Where the symbols take the objects:
* | na gu
LZ | ZH ZF
CM | LF BC
PC | QG SR
QJ | RG MH
QQ | ZG JJ
ZS | BF PQ
NC | JH LG
FS | CG PC
QP | BR LP
HF | LC PB
MN | MP MH
DL | GR SC
DG | JG BS
CG | ZS ZP
ZG | BQ HD
FD | PJ NR
SM | SR CG
BF | DG GH
PZ | SR HM
JT | NQ RC
PG | CM ZH
HJ | HF BR
JD | BP LC
PB | RL RG
QZ | RN ZG
RL | BC LP
LP | RN TC
CJ | TL RN
NR | SM JG
ZL | NR DG
NQ | JH BQ
TD | TC CJ
RN | CJ FB
BQ | QQ FD
CR | NG TL
HB | PC SM
MH | QZ LJ
LG | MG PJ
ZQ | ZH RN
ZN | QZ NQ
ZH | BC CR
LF | SC HJ
ZF | CR CJ
FF | HC MP
HD | BQ QQ
ZM | LP TD
GH | BS SM
TC | RN JT
RC | PG LZ
JG | MB PZ
MB | ZL BF
LC | LF RL
GR | ZP JD
FL | QG NC
LJ | TD PG
BP | MP TD
PQ | HB NR
SC | JD JG
QG | JJ JH
SR | PQ JG
HC | GH CG
JJ | HD PZ
BR | PB QJ
PJ | FS HB
BS | ZS MB
RG | CM ZM
NG | LZ ZQ
MG | HM FS
ZP | MN BP
MT | FB CM
TL | ZQ QZ
ZT | FF MN
HM | NC QC
MP | CG GR
JH | PZ MG
BC | RC NG
FB | ZN ZG
QC | LG FD

The rows follow the links: the fewer symbols apart two objects are, the more alike their rows tend to be.

Rows of some objects; one shown again gets a slightly different row:
TC	[-14, -39, -4, 7, -2, 18, -11, 22, 16, 13, -4, -19, -6, 6, 10, 11, 37, -40, -13, 16, 0, -34, -2, 0, -45, -27, 9, -10, -4, -3, -10, 26, 38, 14, 9, -18, 8, -19, -8, -18, -2, 22, -6, 8, -11, -3, -14, -3, 8, -4, 6, 23]
HD	[4, -1, 23, 13, 12, 21, 5, 13, -2, 36, 10, -30, 3, -33, 25, -7, -14, 2, 6, -15, 5, -10, -14, -16, 9, -20, 26, -15, -62, 20, 0, -28, 0, 17, 20, -12, -6, 18, -17, 13, -2, -13, -8, 8, -8, 24, 12, 4, 7, 14, -21, -4]
JG	[-13, 38, 25, -19, 14, 1, -13, -32, 15, -15, 9, 8, 30, 9, -17, 6, -30, 39, 23, -3, 4, 10, 11, -1, 30, 21, 13, -5, -2, 16, 31, -8, 2, -34, -19, -17, -7, 4, 6, 21, 1, -26, 7, -13, 18, -32, -10, 8, -16, -2, -7, -4]
NQ	[4, -7, 10, 20, 19, 21, 0, 25, -6, 45, 9, -32, -3, -26, 10, -6, 2, 9, 9, -12, 6, -15, -17, -20, -6, -28, 27, -2, -58, 5, -10, -27, 3, 19, 15, -11, -1, 9, -21, 4, -6, -10, 6, -1, -23, 30, 19, 1, 8, 13, -15, -5]
PC	[14, 46, -4, 4, 16, -21, 1, -8, -18, 6, 5, 19, 13, -1, -29, -5, -20, 51, 20, -20, 8, 30, -1, -6, 20, 20, -8, 20, -3, -17, 3, -33, -27, -16, -17, 19, 5, 8, -2, 6, 0, -17, 20, -17, -12, 3, 30, -2, -8, 4, -1, -25]
MH	[1, -51, -2, -2, -22, 10, 20, 21, -7, -5, -6, -11, -30, -25, 39, -2, 18, -49, -23, 15, -17, -16, -12, 8, -7, -13, -9, -14, 7, 16, -29, 25, -1, 24, 27, 1, 7, 3, 4, -1, -7, 12, -13, 16, 2, 19, -13, 0, 10, 7, -10, 9]
FB	[-11, -25, 21, 12, 8, 35, -6, 21, 14, 28, 8, -35, -2, -23, 24, 3, 10, -13, 3, 3, 2, -31, -9, -14, -19, -34, 31, -17, -50, 17, -4, -2, 25, 17, 20, -27, -4, 2, -15, 6, -5, -2, -9, 6, -9, 14, -6, 4, 8, 10, -12, 10]
QC	[23, 33, -21, 15, 16, -29, 11, 1, -29, 19, 0, 14, 4, 1, -23, -13, -5, 31, 7, -24, 10, 27, -7, -3, 10, 10, -9, 25, -1, -26, -6, -37, -27, 4, -9, 30, 5, 7, -8, -8, 3, -7, 17, -12, -23, 18, 45, -3, 2, 1, 4, -22]
JH	[25, 29, -17, 20, 16, -22, 9, 8, -28, 29, 1, 4, 0, -5, -16, -14, -11, 27, 6, -27, 8, 24, -9, -8, 9, 3, -2, 23, -18, -22, -7, -42, -29, 10, -5, 27, 2, 8, -13, -9, 3, -4, 13, -7, -24, 26, 45, -3, 7, 3, 1, -22]
BQ	[4, -2, 23, 14, 17, 22, 4, 11, -3, 39, 9, -31, 4, -32, 21, -7, -12, 6, 6, -14, 4, -11, -17, -15, 14, -21, 27, -12, -60, 19, -2, -29, -4, 19, 16, -14, -3, 14, -16, 16, -4, -17, -5, 3, -12, 24, 12, 7, 6, 14, -22, -5]
LP	[-7, -35, -17, -3, -6, -15, 16, -4, 5, 16, -6, -16, 5, 15, 21, -9, 25, -52, -35, 3, 5, -14, -5, 15, -22, -27, 5, -7, 7, 7, 0, 7, 26, 36, 8, 0, -13, -6, -10, -19, 7, 25, -26, 24, -1, -5, -7, 9, 20, -19, 5, 32]
PG	[-16, -22, -12, 5, -4, 15, -24, 18, 21, -7, -5, -2, -6, 26, -16, 21, 37, -20, -3, 18, 3, -27, 10, 2, -55, -14, 3, 2, 20, -19, -1, 35, 35, -3, -8, -13, 9, -25, 0, -23, 2, 27, 6, -4, -9, -16, -16, -8, 0, -9, 21, 16]
HM	[21, 32, -19, 16, 14, -28, 11, 2, -30, 20, 0, 13, 1, 2, -24, -13, -6, 28, 6, -24, 11, 29, -7, -5, 8, 9, -12, 23, -2, -27, -6, -37, -30, 6, -8, 29, 4, 5, -8, -11, 1, -3, 17, -10, -23, 20, 44, -6, 4, 0, 4, -20]

Each walk starts at a row. The symbols on each line, taken left to right, move it on to the next object.
Each answer is a row, close to the row of the object it stands for.
start [6, 48, 6, -3, 16, -11, -7, -17, -8, -6, 5, 18, 16, 8, -34, 2, -24, 52, 26, -13, 5, 23, 5, -6, 24, 26, -4, 14, 6, -13, 13, -20, -18, -29, -21, 5, 3, 3, 2, 10, -3, -20, 27, -24, -3, -11, 15, -3, -16, 2, -1, -22]
gu na na na na na gu na	[19, 44, 1, 13, 21, -14, 1, -6, -17, 23, 6, 4, 14, -4, -19, -10, -26, 41, 16, -28, 12, 24, -5, -8, 22, 10, 5, 15, -25, -10, 10, -44, -27, -4, -8, 16, -4, 15, -9, 5, 5, -19, 12, -13, -11, 15, 34, 0, -1, 3, -2, -22]
gu gu gu na na gu gu	[2, 48, 17, -9, 18, -7, -10, -25, 1, -6, 5, 14, 27, 7, -29, 4, -26, 49, 24, -12, 6, 20, 7, -7, 28, 26, 5, 8, -4, -1, 21, -21, -14, -29, -21, -3, 0, 5, 2, 18, 0, -24, 20, -19, 4, -19, 7, 2, -17, 2, -5, -14]
start [-12, 40, 23, -16, 13, 5, -17, -28, 15, -14, 9, 8, 27, 8, -23, 7, -28, 46, 24, -2, 6, 9, 9, -7, 27, 20, 12, -1, -4, 9, 28, -9, 0, -37, -21, -20, -5, 1, 5, 23, 1, -26, 15, -19, 12, -27, -9, 4, -17, -1, -5, -7]
na gu gu gu gu na gu	[-11, -23, -2, 18, 4, 29, -28, 34, 20, 20, 2, -20, -10, 8, -6, 16, 34, -12, 2, 10, 6, -32, 2, -14, -55, -30, 17, 2, -20, -12, -3, 18, 31, 7, 2, -21, 7, -18, -12, -16, 0, 19, 7, -3, -18, 1, -4, -9, 5, -2, 13, 13]
na na gu na na gu	[23, 31, -22, 14, 14, -28, 10, 1, -28, 19, -3, 15, 1, 2, -22, -11, -5, 29, 4, -23, 11, 29, -6, -4, 7, 11, -13, 25, 3, -30, -8, -33, -29, 3, -9, 30, 6, 3, -6, -9, 1, -2, 21, -11, -24, 18, 45, -6, 5, -2, 5, -23]
start [20, 43, -13, 9, 15, -25, 6, -3, -24, 10, 2, 17, 7, 3, -29, -7, -13, 40, 13, -24, 7, 31, -2, -5, 15, 19, -11, 24, 0, -26, -1, -33, -26, -9, -13, 25, 6, 7, -7, -6, 2, -12, 22, -17, -19, 10, 37, -7, -5, 2, 1, -26]
na na na gu gu na	[-6, 39, 21, -14, 7, 5, -16, -21, 8, -25, 6, 17, 17, 3, -23, 10, -27, 47, 26, 0, -1, 15, 11, -4, 27, 29, 0, -1, 7, 5, 16, -3, -10, -38, -18, -10, 3, 4, 10, 22, -5, -26, 18, -20, 14, -23, -8, -1, -22, 7, -7, -14]
na gu gu na na	[-7, 42, 21, -11, 12, 2, -20, -23, 12, -14, 6, 14, 21, 13, -25, 9, -28, 46, 26, -2, 6, 13, 11, -7, 25, 25, 8, 0, 0, 6, 28, -7, -9, -37, -22, -12, -3, 2, 9, 20, 1, -21, 18, -21, 15, -23, -6, 1, -20, 0, -1, -10]
start [21, 34, -15, 9, 9, -21, 6, 0, -24, -1, 1, 23, -4, 0, -26, -7, -16, 40, 14, -16, 2, 34, -4, -4, 22, 22, -17, 23, 8, -23, -4, -23, -36, -13, -13, 28, 6, 7, 4, -1, 0, -9, 23, -17, -11, 17, 32, -5, -5, 5, 4, -28]
na gu na na na gu na	[10, -20, 3, -6, -28, 7, 11, 17, -16, -31, -3, 16, -40, -34, 26, 3, -5, -21, -4, 12, -24, 7, -4, 2, 18, 22, -30, -11, 25, 9, -30, 22, -29, 1, 27, 12, 19, 8, 17, 11, -11, -2, -2, 7, 7, 21, -8, -8, -7, 23, -15, -19]
gu gu na gu na na gu gu na	[-8, -22, 18, 15, 7, 35, -8, 29, 13, 30, 7, -35, -7, -25, 22, 3, 6, -9, 7, 0, 3, -29, -11, -17, -19, -31, 28, -12, -54, 16, -6, -4, 16, 17, 19, -25, -2, 5, -14, 5, -6, -4, -6, 6, -11, 19, -1, 1, 7, 12, -10, 7]
start [-15, 28, 27, -19, 5, 15, -19, -26, 19, -25, 6, 12, 18, 3, -17, 13, -23, 36, 23, 9, -1, 2, 12, -5, 23, 24, 7, -7, 6, 13, 22, 9, 7, -38, -18, -23, 2, 1, 11, 24, -4, -24, 11, -17, 19, -31, -24, 1, -21, 2, -7, -4]
gu na gu na na gu na gu	[3, 15, 15, -13, -15, 8, -4, -4, -5, -44, 2, 27, -18, -21, -2, 10, -24, 23, 21, 7, -17, 17, 8, 0, 32, 37, -22, -6, 26, 4, -7, 14, -29, -32, 4, 6, 16, 7, 22, 22, -8, -20, 13, -12, 14, -2, -10, -8, -19, 19, -10, -27]
gu gu na gu gu gu gu na	[-17, -18, -16, 3, -4, 7, -22, 12, 22, -5, -4, -2, -1, 32, -20, 17, 36, -16, -4, 18, 6, -22, 11, 3, -52, -15, 1, 5, 21, -18, 1, 33, 35, -4, -13, -11, 4, -25, -1, -24, 3, 24, 6, -3, -10, -21, -14, -4, 1, -16, 24, 19]
start [-10, -45, -11, 4, -20, 18, -8, 28, 11, -9, -6, -5, -25, 5, 13, 12, 36, -40, -14, 23, -7, -25, 3, 3, -40, -18, -5, -5, 20, -5, -20, 42, 19, 9, 11, -9, 10, -16, 2, -16, -4, 26, -1, 8, -4, 1, -20, -8, 5, 0, 10, 15]
na na na gu na gu gu gu	[14, 42, 3, 12, 23, -12, 2, -3, -17, 26, 6, 0, 13, -9, -19, -11, -24, 46, 19, -27, 12, 21, -8, -11, 23, 8, 7, 14, -32, -9, 5, -44, -24, -5, -6, 11, -1, 14, -11, 5, 0, -20, 16, -15, -17, 15, 36, 0, -2, 7, -8, -22]
na na na gu na gu na	[-12, -32, 17, 14, 2, 42, -17, 32, 18, 20, 5, -30, -13, -20, 17, 14, 15, -15, 7, 12, 1, -34, -7, -16, -30, -29, 22, -14, -40, 12, -7, 15, 23, 10, 17, -29, 7, -5, -10, 2, -7, 5, -1, 4, -11, 11, -12, -2, 4, 11, -8, 8]
start [-3, 7, 21, -18, -16, 15, -7, -5, 3, -44, 2, 22, -14, -21, 0, 12, -19, 20, 20, 14, -18, 8, 7, 0, 29, 34, -17, -10, 24, 11, -7, 22, -18, -34, 5, -7, 17, 3, 20, 26, -14, -25, 13, -10, 17, -8, -20, -5, -21, 21, -14, -21]
gu na na na na na gu gu	[-14, 25, 27, -18, 3, 16, -21, -20, 22, -30, 7, 11, 14, 4, -14, 15, -25, 32, 25, 10, -3, 2, 15, -4, 23, 23, 6, -11, 4, 15, 22, 11, 0, -39, -15, -21, 1, 0, 15, 27, -2, -23, 9, -14, 21, -29, -25, 3, -22, 4, -5, -8]
gu gu gu gu gu gu gu na	[-19, -22, -1, 8, -4, 34, -31, 31, 24, -6, 1, -8, -12, 11, -13, 25, 31, -8, 11, 20, 0, -33, 9, -7, -51, -17, 9, -2, -1, -12, -4, 36, 36, -10, -2, -23, 12, -21, -2, -13, -7, 15, 8, -7, -12, -11, -19, -9, -5, 0, 14, 10]
